The same points and some others measured another way (B), then each row and its match in B
B:
1: [ 151 -104 -154  250  414 -132 -132   80 -194 -180  119  273   -6  154
 -190   31  135 -102  235 -119 -153]
2: [ -18   -9   83 -273   -4  133   54 -148 -461  -56  209 -480  -42 -103
  157 -252   -7  -17 -149   71  188]
3: [-125 -207  171 -217    8  148  119 -174 -237  122   30 -483 -125 -142
  152 -368   63  -71 -242  -44  210]
4: [ -51  109  128 -465  102   36  -15   24 -681  -71  102 -425   -8  -90
   99 -345   52  -44 -200  -70  192]
5: [ -64  205 -420  278  248 -184 -178 -279 -309 -109  130  492   51   64
 -473  278  -14   98  330  229 -110]
6: [  40  282 -396  179 -247  129  -10 -306  -79  -40   24  128  -44  -89
 -196  -78 -167  129  275  378   36]
7: [  59  429 -479  521  -89   69   -3 -234  199   44   93  434  282  -35
 -335  345  -38  117  223  101 -191]
8: [   9  238 -302  372   45  138   73 -216  199  197 -224  418  137  -14
 -281    4   19  101  172  163  -28]
9: [ -70  562 -311  -15  259 -128 -184   38 -313   -5 -247  549  354  -27
 -472  -25   55  100  108   52 -101]
10: [ 385  -11  -37  281  151  397  139  -95  309  -58 -222  134  168  113
  141 -406  -50   89  242  527  102]
11: [ 125  163  186  -54 -281  385  277    4   60  -23  200 -592  306  -29
  472 -166  -73   17 -270  -55  103]
12: [ -37   60 -194  123 -236  283  167 -497  -57  179   88 -206 -132 -174
  -18  -89  -96  106   36  360  215]
13: [  74  157  -13  -52 -152  274  162 -127 -140   42    4 -261   45  -46
  162 -254  -62   59  -36  144  168]
14: [ -11  214 -195  -76 -269  191   83 -195 -239   91  -15 -195 -134 -176
  -36 -263  -66   43   27  113  153]
15: [-195   21  124 -498  -35   52    8 -208 -637  -43  118 -519  -68 -157
  100 -353  -55   23 -217  150  259]
16: [ 251    4  112  221  546   65   19  251   56  -75  -18  191  393  188
   29  -34  229  -90  -22 -227 -131]
17: [-149   44 -214  227  -42  -87  -52 -149   16 -134  -61  303   28  170
 -165   -5 -153   75  272  183 -102]
18: [  51  -27   85   16   50  100  106   21 -179   -9  283 -365   98  -22
  169    9  107 -100 -181 -310   -4]
19: [ -33 -122 -114  168  -24  140   75 -215  118   75 -238  112 -144   18
  -64 -340  -58   29  173  256   80]
20: [ -90    4  -15 -342 -281  -52  -60   35 -537 -238  308 -561 -188 -117
  138 -277  -80 -107  -85 -183   41]
21: [ 268  227 -148  617  703  241  106  -92  452  295 -415  825  540  144
 -324   79  259  116  143  219  -65]
22: [-196  214 -364  355   81  -16  -49 -469  118  140  -17  412  216 -112
 -445  233  -18  151  111  307  -71]
23: [-136  -87   66  -43 -428  194  252 -269 -228   40  445 -715 -158  -73
  344   48  -99  -31 -195 -170  148]
24: [ -41   75 -176  415  344 -171  -74  187  224   35 -214  597  254  158
 -326   92  176  -90  117 -361 -304]
25: [-158   33   17 -394 -261  110   51 -262 -560  -59  213 -587 -193 -164
  142 -309 -128   27 -123  163  246]
26: [  71 -279   44  126  519  -15  -31 -150 -222  -30  136   26   -8   60
  -83  -38  171  -68   39   46   36]
27: [ 298 -203  106   77  267 -123 -202  527  108 -612   -6   85  244  334
  182 -418  -31 -170  236 -113 -310]
28: [  30  363  -72  124 -206  262  313  -72 -247  204  103 -154   48  105
  170  159  -10   66  -40 -227  138]
29: [  78 -126  205 -276  -50  197   68  -65 -282 -246  147 -531   20   33
  355 -444 -131    2  -65  268  185]
30: [ 145  556 -257  307  226  187   69  -37   98  186 -242  512  462   21
 -269   87  102  139   78   85  -43]
31: [ -35   48   71 -217 -141  179   89 -155 -259  -90   56 -378   21  -32
  196 -331 -126   53  -62  242  183]
32: [  86   78 -161  265  402 -200 -153   83 -229 -296  198  377  219  279
 -188  240   41  -12  266  -56 -223]
33: [ -52 -118  315 -299 -199  137   95  157  -64 -286  -25 -505  149  145
  466 -524 -188  -30 -138   51   66]
34: [ -14   56   92 -291 -165  209  110 -201 -419 -114  192 -524  -11  -46
  267 -285 -140   66  -88  262  243]
35: [  -6 -307   73   32  184  -20  -19  -50 -111 -106  155 -211  -64   14
   54 -183   77 -127  -32  -92  -26]
36: [ 214  236 -287  403  399   -2  -74  107   87   66 -118  532  251   12
 -365   64  225  -50  158 -181 -202]
37: [ 206   -8   47   43  215   76    7  137 -160 -145  167 -150  143   55
  111 -124  106  -95  -21 -163  -44]
38: [ -47  301 -415  250  110 -123 -178 -143  -78  -84  -73  519  153    7
 -449   73  -33   84  285  181 -162]
39: [-110 -243   -1   -2 -276  173  124 -252   50   27  -36 -319 -254  -71
  137 -392 -123  -21   22  176  136]
40: [   2 -208 -148  477  494 -148 -161  -89  354 -169 -148  631  262  211
 -312   14   49    4  288  225 -257]
41: [  -1 -143 -121  100  376 -170 -184  -23 -188 -143   24  210   -5   31
 -252 -118  107  -91  141   -8 -116]
42: [ 222  514 -112  290 -332  470  345  -20  263  197   26 -136  370  -29
  229   73  -29  100  -95  -99   41]
43: [ -82   17 -319  279  314 -207 -199 -250 -165 -120  148  395   75   21
 -421  218   43   29  233  156 -158]
44: [-212 -131  275 -398  -88  -63  111  -20 -769 -217  437 -677 -143  181
  389  -25  -92  -56 -170 -245  176]
45: [-220  -20   62 -302 -156  113   88 -296 -403   89  136 -513 -105 -204
   89 -241  -40   16 -231   76  229]
46: [-138 -108  135 -233   38   32   41 -154 -399  -36  244 -468  -16  -92
  130 -145   31  -58 -221  -74  126]
47: [-126 -372  460 -200  181  172  202  -86  -84    0   54 -535  122   86
  414 -327   26  -52 -329  -10  188]
48: [-194   18 -166  237  113  -16  -36 -233  225   54 -271  389  167   32
 -269 -116  -47   83  119  256  -66]
49: [-252 -485  204 -165 -158  -13   64  -57  -31 -106 -113 -377 -304   74
  238 -550 -120 -114  -32  -12   92]
50: [  43 -120   59   93  -53  131  156  -80 -129    6  360 -437  -26  -18
  219   48   68  -99 -134 -264   28]
51: [  27  386 -188  197  127  226  131 -187   30  290 -269  314  256  -60
 -210  -50   71  133   14  144   88]
52: [ -64  232 -365  106 -285  126   11 -384 -124   21    5   50 -108 -134
 -193 -104 -171  132  209  384   84]
53: [-100 -202  381 -316  420  -87   58  244 -529  -62   18 -280   37  211
  222 -233  170 -155 -233 -420   92]
54: [ 353  204  -81  225  -16  396  187   33  213   46 -199   63  164   49
  135 -333   -8   51  139  187   74]
55: [ -34 -232  139 -103   38  145  118 -216 -239   35  244 -505 -101 -106
  185 -176   57  -70 -186  -19  166]
56: [  18  -66   -3   54 -132  321  209 -366  -22  165  107 -369  -63 -151
  146 -178  -17   40 -101  209  213]
57: [ 286  263 -155  131  246 -114 -241  372  -63 -505   97  285  433  202
  -78  -81  -21  -44  245  -25 -319]
58: [ 199   52 -182  372  341   -7  -77   66  129  -97   15  353  236   86
 -196   45  131  -51  171  -53 -202]
59: [ 104  120 -184  329 -387  348  273 -278  185  148  170 -234  -52  -69
  152   33  -86   46   54   51   78]
60: [  10 -118   79  -19 -407  225  178  -43   89 -113  101 -495  -61   10
  370 -335 -168  -37  -41   14   63]
61: [-304 -455  276 -328  243 -154  -52  -83 -403  -92   46 -368 -167   18
   86 -364   51 -135 -193  -92  104]
62: [   7  -59  -27  154 -151  246  253 -324 -148   87  188 -269 -154   79
  199   26  -83   56   72  137  198]
63: [ 121  325 -361  319   12  194   75 -229   -4  165 -136  355   38  -38
 -260   -8    8  118  244  227   47]
64: [   9   41 -125   -5  256 -143 -149   28 -351 -152  173   41   51  -14
 -180  -21   94  -78   46 -128  -96]
65: [  72  400 -151  156  293  100   -5   52   68   98 -389  516  405   58
 -257 -156   74  101   87  127  -43]
66: [-104   89 -253  189  -59  140   31 -415   85  128 -150  189    4 -112
 -232 -142  -83  130  138  421   85]
67: [ -11  128 -156  184 -197  217  122 -164  214  124 -170   35   61  -72
  -30 -226  -66   51   46  131   37]
68: [ 258  230 -259  298  195  246   52 -201   20   17 -162  372  129   70
 -157 -130  -23  143  313  473   81]
69: [ 202  381 -148  205  575   -4 -110  158  -70  -53 -211  605  511  144
 -296    6  171   54  137   51 -136]
70: [  84  224 -168  384  641 -130  -71   64 -117  -30 -106  725  367  317
 -337  287  159   59  242  -41 -170]
71: [   4 -177   16  -80  166 -122 -109  168 -252 -169   52 -123  -95   16
  -18 -291   98 -175    7 -271  -86]
72: [-113   56  131 -222 -378  151  178  -41 -275  -18  370 -744   22 -132
  346  -87  -48  -69 -328 -323   92]

[  -7  221  -29 -199 -103  -75  103  -86   70 -164 -136  228  -59  292
  218 -178  201 -100  288 -284 -272  -36  270   13   34  -97   48 -100
   91   83   23]
14
[ 113  -20 -154  188 -144    3  -75   64 -118  -57  133 -120  -50   39
  -90  191 -132   51  -67  304 -154  264  -16  188    4 -417  -90   51
  -19   86  -31]
1
[ -68  -37  -27  107  -31  -33  -15    2 -132   79  183 -150  -17   65
    6  243 -136   21  102  537 -244  198  -78  209   39 -325 -193  -82
  -39   61   13]
37
[-111   -5 -116  194   15 -261  -33   97  -83   48   33  -71 -131   31
  -98  186 -213   19  111  534 -170  128 -111  149   69 -518 -105  -78
  -33   45   -1]
34
[-207   14   56  390  -36 -165  -99   34 -168   25   53 -343 -115  -83
  -89   49 -109    5  159  794   42  229 -215  233  234 -499 -142   66
 -135 -147  -65]
10
[ 125 -153  -39  -72 -126   49 -205  -64   13 -148  213 -203  120  -45
 -102  283  -73   98 -280   29   88  210   36  -74   13  238  204   73
   -6   99  163]
50
[  13 -104  -63  142 -120 -121 -131  194 -295 -166   15    0 -197  250
   17  189  -74  -61  -12  361 -280  167   27  128  118 -219 -132   44
 -105  168  193]
46
[ -76  201   51 -433   60  -71   66 -290  346  -19   -3  157  206   90
  165   33  231   76   58 -309   99 -105  256 -192  -15  417  297 -350
  175  110  157]
72
[ -27 -108  -40  -30  -38 -177 -141  172 -192 -189  -19   65 -207  159
   37  174  -30  -82   39  191 -190   94   67    7  119   59   60   -3
  -78  138  230]
7
[   7  310  -38 -199 -105 -101   88 -231  290 -179 -151  120   69  144
  167 -261  253  -29  218 -387   50  -11  287  -94   19  -53  289 -112
  171  -15  -69]
38
[-150   -4  112  -14  -55   26  -14  165 -309  -37   -9   65 -284   76
  112  -16   69 -137  334  243 -450   64  -10  265  208  -73 -317   50
 -179   -5   94]
30
[ 129  -68  -24  247 -257  145 -115   84 -393 -191  152 -148  -50  383
  125  188   37  -48  -83  472 -295  334   71  259   94 -294 -271   81
  -94  198  137]
3
[ 149  105  -63 -135 -179    2 -109 -232  272 -331    8 -172  139  -44
   53 -128  162   -3   -8 -356  307  199  236 -195   13  192  559  110
  135  -91  -70]
12
[ 139 -113 -138  341 -194   34 -186  178 -284 -185  144 -272 -167   -8
  -71  182 -116  -26  -39  511  -53  422  -56  220   92 -369   -5  191
 -106    9  -38]
26
[ 108  293   34  -67 -248   51  -61 -286  249 -304 -137  -30  200  161
   85 -272  361   79 -154 -455  331   56  307 -141  102  118  299   22
  118   35   50]
61
[-160   82  -95   14  101 -378  -63  194   44    0 -197  192 -294 -151
 -167   36  -79   34   98  100    1  -92  -34   18  154 -178   70 -108
  -63   26  100]
32
[  42  299  -15 -138 -156  -38   40 -249  262 -246 -141   34   93  143
  175 -293  299  -33  179 -378  140   53  297 -100   52  -17  339  -38
  156  -45  -82]
41
[-448  194  115  173  136 -472   52  -38    6  206 -179   80  -58  218
  -54   37  -48   87  111  623  -92 -213 -140   99  264 -486 -344 -327
  -59   99  213]
27
[  98   61   31  -91 -269   78  -49 -233   52 -219   44  -72  202  286
   37  -48   84   37 -151 -289 -149   69  177  -37   40  -48  -22  125
   53  124   97]
71
[  64  -48  -58   12 -170  -19  -73 -136   42 -126  147 -231  108   37
  -58   83 -126   13   -3   58 -118  200   13   13    1 -217   85  149
   33  -16  -53]
2
[-101  -21  -47  247  -79 -194  -94  210 -224 -100  -63  -95 -316  -54
  -99  -21 -132  -93  239  382 -212  155 -109  208  193 -460 -114  186
 -152  -99  -54]
68
[  26  -29 -162  151 -108 -200  -31  137 -194 -106    6   49 -152  313
    7  169 -165  -57   68  340 -391  147   31  145   29 -539 -157   -6
  -13  185   65]
25
[ 159  -50 -192  237 -205  -64  -86   52 -175 -165  118 -138  -18  283
  -18  210 -156   -9  -79  367 -235  303   42  146  -19 -534  -68   64
   16  167    6]
52
[  13   58  -21  -40  -83 -103 -102   11  -13 -240  -72    4  -98   97
  104  -27  144  -65   87    2   59  122  162  -42  121   99  243   -8
    4   28  100]
55
[-322  250  189 -371  209 -169   81 -347  423  133  -23    7  176 -175
  135  -50  242   87  254  -21  303 -158   90 -168  109  441  320 -403
  120 -112   75]
11
[  -6   40  116   41 -180  105 -115  178 -395 -187  -91  199 -198  389
  139   42  265  -29 -117   92 -307   24  152  200  239   99 -386  -22
 -183  291  390]
24
[ -35  185  230  -62 -163  315  -83 -218   88 -175   60 -327   40 -333
  126 -311  388  -27  257 -118  327  237   89   88  219  373  248  185
  -63 -341 -157]
21
[ 111   14  -86  -76 -212  -94  -90 -236  229 -248   44 -191  189   50
  -87  -46  -76   31  -90 -291   57  128  114 -166  -14 -115  314  196
  113  -23  -62]
6
[ -95  249  -73 -277   17 -292  149 -126  205  -58 -189  363   -7  368
  177  -80  113  -41  231 -253 -276 -177  268  -88  -13 -164   66 -297
  170  192  106]
20
[ -21  293  122 -209 -125   62   26 -323  238 -183  -80   12  197  174
  224 -227  394   22   72 -312  190    3  292 -100  100  256  237 -131
  126   15   69]
67
[  25   23  -82  218  -70   91  -81  168 -155   84  114 -100 -173 -251
 -168  164  -85  105  -18  371  -84  225 -118  319   85 -332 -225   35
 -125   -2  -54]
70
[ -62  124   47 -107 -109 -126  -53 -297  307 -126  -19 -164  193  -55
  -75 -135   40   76  -20 -244  188   -1   74 -157   83    2  267   73
   87  -95  -28]
31
[-441  113   77  -30  187 -518   93   11   38  168 -180  160 -174  130
  -15    6 -136  -40  368  405 -306 -239 -114   47  194 -385 -206 -248
  -42   14  119]
57
